Below is a small trained network, with its code and all its weights. Each question gives an input and a target symbol and asks what happens when units are switched off, that is, made to give their printed mean instead of their output.

import numpy as np


def w(rows, s, z=0):
    codes = np.array(rows[::2]) - 128.0
    scale = np.full(codes.shape[1], s)
    scale[-1] = z or s
    return codes * scale


def f(y):
    return np.maximum(y, 0)


def softmax(a):
    e = np.exp(a - a.max(-1, keepdims=True))
    return e / e.sum(-1, keepdims=True)


def log_softmax(a):
    a = a - a.max(-1, keepdims=True)
    return a - np.log(np.exp(a).sum(-1, keepdims=True))


def net(x, mask):
    ids = ['δλμπσφ'.index(c) for c in x.split()]
    T = len(ids)
    res = E[ids] + P[:T]
    r = res
    for j in range(2):
        rows = slice(3 * j, 3 * j + 3)
        q, k, v = (r @ M[0][rows].T for M in (Q, K, V))
        z = softmax(np.where(np.tri(T) > 0, q @ k.T / 3**0.5, -1e9)) @ v
        o = O[0][rows]
        res = res + np.where(mask[j], z, o[:, -1]) @ o[:, :-1]
    y = f(res @ A[0][:, :-1].T + A[0][:, -1])
    res = res + np.where(mask[2:26], y, B[0][:, -1]) @ B[0][:, :-1]
    return log_softmax(res[-1] @ U[:, :-1].T + U[:, -1])


Q, K, V, O, A, B = {}, {}, {}, {}, {}, {}
E = w([
[161,143,137,106],'δ',
[165,195,119,161],'λ',
[31,142,61,250],'μ',
[65,71,105,153],'π',
[191,194,151,121],'σ',
[134,24,151,87],'φ',
],0.016)
P = w([
[110,139,148,129],'0',
[131,113,83,106],'1',
[177,113,105,147],'2',
[165,151,172,151],'3',
[50,150,137,101],'4',
[91,123,38,85],'5',
[208,100,82,142],'6',
[135,149,197,165],'7',
[6,161,110,86],'8',
[72,135,39,95],'9',
[204,126,97,157],'10',
],0.018)
Q[0] = w([
[168,123,235,157],'head 0',
[133,82,46,145],'head 0',
[253,97,122,140],'head 0',
[178,120,127,188],'head 1',
[171,114,165,130],'head 1',
[141,155,97,119],'head 1',
],0.02)
K[0] = w([
[80,165,166,99],'head 0',
[193,122,149,186],'head 0',
[100,120,249,184],'head 0',
[139,184,163,204],'head 1',
[164,82,211,177],'head 1',
[125,168,62,131],'head 1',
],0.017)
V[0] = w([
[152,194,99,191],'head 0',
[174,147,203,6],'head 0',
[91,38,133,91],'head 0',
[162,124,91,166],'head 1',
[175,85,169,202],'head 1',
[148,122,202,170],'head 1',
],0.011)
O[0] = w([
[45,129,235,142,251],'head 0',
[112,225,53,1,2],'head 0',
[217,109,31,177,23],'head 0',
[66,167,152,180,178],'head 1',
[81,106,117,104,94],'head 1',
[85,116,96,115,86],'head 1',
],0.0085,0.0049)
A[0] = w([
[111,130,107,80,153],'neuron 0',
[155,100,200,53,90],'neuron 1',
[90,144,136,85,58],'neuron 2',
[185,153,106,126,197],'neuron 3',
[201,151,120,107,177],'neuron 4',
[173,152,215,97,85],'neuron 5',
[80,150,123,193,26],'neuron 6',
[128,57,111,148,1],'neuron 7',
[210,140,172,173,56],'neuron 8',
[148,89,57,146,64],'neuron 9',
[114,146,156,168,116],'neuron 10',
[108,70,43,106,172],'neuron 11',
[130,115,28,116,97],'neuron 12',
[246,148,105,116,62],'neuron 13',
[157,228,117,100,78],'neuron 14',
[120,133,174,145,65],'neuron 15',
[109,53,79,159,151],'neuron 16',
[153,183,137,89,86],'neuron 17',
[129,213,124,90,23],'neuron 18',
[140,178,122,103,81],'neuron 19',
[49,94,157,131,33],'neuron 20',
[63,139,77,149,67],'neuron 21',
[169,46,153,52,76],'neuron 22',
[166,189,95,114,184],'neuron 23',
],0.012,0.0077)
B[0] = w([
[132,122,171,149,159],'neuron 0',
[135,182,91,205,178],'neuron 1',
[163,74,145,178,174],'neuron 2',
[182,202,104,121,191],'neuron 3',
[163,160,92,139,179],'neuron 4',
[94,116,100,133,201],'neuron 5',
[144,76,49,92,211],'neuron 6',
[52,218,44,129,166],'neuron 7',
[168,72,160,116,194],'neuron 8',
[118,98,170,59,178],'neuron 9',
[115,123,98,132,244],'neuron 10',
[106,129,171,170,177],'neuron 11',
[81,70,159,173,165],'neuron 12',
[10,139,157,221,183],'neuron 13',
[94,82,92,108,180],'neuron 14',
[127,135,87,147,207],'neuron 15',
[120,208,162,43,229],'neuron 16',
[110,81,105,108,160],'neuron 17',
[152,14,112,93,168],'neuron 18',
[113,81,107,104,152],'neuron 19',
[183,157,88,80,255],'neuron 20',
[206,48,86,173,151],'neuron 21',
[255,144,110,195,146],'neuron 22',
[173,105,96,91,192],'neuron 23',
],0.0079,0.0086)
U = w([
[140,37,155,162,51],'δ',
[112,49,127,71,129],'λ',
[99,147,6,173,2],'μ',
[22,237,147,124,195],'π',
[203,194,42,22,120],'σ',
[255,205,116,146,163],'φ',
],0.0064,0.0066)

Each question gives the input, a string of symbols that net reads in full, and the target symbol t.
The units are the heads (3 rows each of Q, K, V and O) and the neurons (one row each of A and B). Each row of codes is followed by its name. A weight is (code - 128) times the scale printed after its matrix; where a second scale follows, it is the last column's (O, A, B and U).
mask holds one flag per unit, heads first, then neurons. A switched-off unit (its flag False) gives its mean, the last column of its rows in O or B, instead of its output. The means were averaged over made-up inputs and are rounded, as every weight is.
A unit's drop is (log p(t) with every unit on - log p(t) with that unit switched off) / (log p(t) with every unit on - log p(t) with every unit switched off).
The circuit of an input: a set's keep is (log p(t) with only the set's units on - log p(t) with every unit switched off) / (log p(t) with every unit on - log p(t) with every unit switched off). Starting from the 12 units with the biggest drops (on a tie, the unit counted first), units are removed one at a time, each time the one whose removal leaves the highest keep (on an exact tie, the one counted first), for as long as the keep stays at least 0.8.
circuit, biggest first: the units of the circuit, biggest drop first
most important unit: the unit with the biggest drop
k most important neurons: the k neurons with the biggest drops, biggest first
which heads matter: for each layer, one digit per head in row order, 1 if its drop is at least 0.15 and else 0, layers parted by /
drop when u is switched off: that unit's drop, to one decimal
input λ φ π, target π: which heads matter => 00
input λ π δ σ λ μ σ σ, target π: which heads matter => 11
input λ δ σ, target π: most important unit => head 0
input π λ φ, target φ: which heads matter => 00
input δ λ λ δ, target σ: which heads matter => 10
input λ π λ δ λ μ λ δ λ, target δ: which heads matter => 11
input δ π λ σ μ, target μ: 2 most important neurons => (neuron 6; neuron 21)
input φ π π δ μ, target μ: 3 most important neurons => (neuron 6; neuron 21; neuron 7)
input δ λ φ σ δ λ, target μ: 3 most important neurons => (neuron 13; neuron 12; neuron 14)
input δ π π φ φ λ, target φ: circuit, biggest first => (head 1; head 0)
input δ λ λ π δ σ φ λ δ, target λ: which heads matter => 10
input δ π λ σ, target σ: which heads matter => 10
input π σ π φ φ μ λ μ δ, target δ: which heads matter => 11
input λ δ δ λ λ σ φ π δ σ, target μ: most important unit => neuron 13
input μ π π φ φ, target φ: which heads matter => 01
input δ δ δ μ π λ π λ π σ, target φ: circuit, biggest first => (head 0; head 1)
input π δ π λ λ μ σ π δ λ, target λ: drop when head 0 is switched off => 1.1
input λ λ δ φ σ λ λ, target μ: drop when neuron 13 is switched off => 1.4
input μ δ σ λ, target δ: drop when head 0 is switched off => 0.7
